Here is a tiny trained network, its code and every weight. The questions are about switching its units off for an input and a class, where a switched-off unit gives its printed mean instead of its output.

import numpy as np


def w(rows, s, z=0):
    codes = np.array(rows[::2]) - 128.0
    scale = np.full(codes.shape[1], s)
    scale[-1] = z or s
    return codes * scale


def norm(h):
    return h / np.sqrt((h * h).mean(-1, keepdims=True) + 1e-5)


def f(y):
    return np.maximum(y, 0)


def log_softmax(a):
    a = a - a.max(-1, keepdims=True)
    return a - np.log(np.exp(a).sum(-1, keepdims=True))


def net(x, mask):
    res = np.array(x, float).reshape(1, 8) / 4 @ E
    u = 0
    for l in range(3):
        y = f(norm(res) @ A[l][:, :-1].T + A[l][:, -1])
        res = res + np.where(mask[u : u + 3], y, B[l][:, -1]) @ B[l][:, :-1]
        u += 3
    return log_softmax(norm(res)[-1] @ U[:, :-1].T + U[:, -1])


A, B = {}, {}
E = w([
[135,94,91,159,129,163,165,186],'x0',
[101,166,108,119,98,162,83,133],'x1',
[87,143,126,140,88,125,104,57],'x2',
[145,218,145,129,150,142,132,253],'x3',
[40,122,177,81,179,101,189,167],'x4',
[96,181,132,175,114,115,154,109],'x5',
[115,137,150,114,213,248,110,99],'x6',
[149,143,68,232,93,188,139,93],'x7',
],0.013)
A[0] = w([
[1,227,48,166,103,72,165,131,101],'0.n0',
[136,64,98,145,114,194,68,160,2],'0.n1',
[72,59,113,146,168,81,225,144,2],'0.n2',
],0.0084,0.0052)
B[0] = w([
[47,149,135,154,44,156,96,174,253],'0.n0',
[220,140,150,102,166,221,137,83,174],'0.n1',
[94,56,47,194,186,100,255,184,191],'0.n2',
],0.0096,0.0039)
A[1] = w([
[61,213,156,70,188,98,155,47,107],'1.n0',
[127,148,254,121,89,91,149,222,2],'1.n1',
[122,4,121,129,53,208,63,56,99],'1.n2',
],0.0062,0.0069)
B[1] = w([
[68,190,243,99,172,79,107,60,191],'1.n0',
[254,86,104,125,154,159,160,93,156],'1.n1',
[173,57,141,179,134,101,100,62,252],'1.n2',
],0.0096,0.0042)
A[2] = w([
[130,88,84,131,113,187,126,123,3],'2.n0',
[182,138,142,87,123,120,115,204,70],'2.n1',
[85,91,103,97,125,117,247,109,22],'2.n2',
],0.013,0.0065)
B[2] = w([
[93,161,155,120,253,178,53,119,185],'2.n0',
[167,124,38,61,136,138,88,217,254],'2.n1',
[98,70,133,183,172,41,226,129,240],'2.n2',
],0.015,0.0035)
U = w([
[207,75,64,190,193,251,75,64,115],'0',
[78,192,185,62,193,137,84,81,164],'1',
[72,56,119,187,177,69,219,156,174],'2',
[191,139,70,32,164,127,76,219,207],'3',
[35,192,116,146,24,138,74,164,3],'4',
[178,60,96,136,45,50,57,35,153],'5',
[187,211,37,223,47,167,116,187,40],'6',
],0.016,0.0062)

Each question gives the input, the list of numbers given to net, and the class t.
The units are the neurons (one row each of A and B). Each row of codes is followed by its name. A weight is (code - 128) times the scale printed after its matrix; where a second scale follows, it is the last column's (A, B and U).
mask holds one flag per neuron, layer by layer. A switched-off neuron (its flag False) gives its mean, the last column of its row in B, instead of its output. The means were averaged over made-up inputs and are rounded, as every weight is.
A unit's drop is (log p(t) with every unit on - log p(t) with that unit switched off) / (log p(t) with every unit on - log p(t) with every unit switched off).
The circuit of an input: a set's keep is (log p(t) with only the set's units on - log p(t) with every unit switched off) / (log p(t) with every unit on - log p(t) with every unit switched off). Starting from all 9 units, units are removed one at a time, each time the one whose removal leaves the highest keep (on an exact tie, the one counted first), for as long as the keep stays at least 0.8.
circuit, biggest first: the units of the circuit, biggest drop first
k most important neurons: the k neurons with the biggest drops, biggest first
k most important neurons of layer l: the k neurons of layer l with the biggest drops, biggest first
drop of u: that unit's drop, to one decimal
input [3,8,-2,-4,0,7,-7,-3], class 4: most important neuron	[0.n0]
input [-3,6,1,1,-5,7,2,-2], class 4: circuit, biggest first	[0.n0; 0.n1]
input [8,5,2,-5,0,6,1,-1], class 4: 2 most important neurons	[0.n0; 1.n1]
input [-6,-4,-3,8,-2,-3,5,6], class 3: circuit, biggest first	[2.n1; 1.n2]
input [3,0,5,-5,1,6,-6,-4], class 2: 2 most important neurons	[2.n2; 0.n2]
input [0,4,7,-6,4,6,1,2], class 4: 2 most important neurons	[0.n0; 2.n2]
input [-4,-8,-5,1,-3,4,-5,1], class 6: 2 most important neurons of layer 1	[1.n2; 1.n0]
input [6,0,-2,-4,-7,-3,-6,4], class 0: 2 most important neurons of layer 2	[2.n0; 2.n2]
input [-5,-6,-6,-5,-4,7,7,-3], class 1: drop of 1.n0	0.6
input [-2,-4,7,1,5,1,7,7], class 1: drop of 1.n0	0.4
input [3,-6,-3,7,-4,7,-6,-3], class 3: drop of 2.n1	0.9
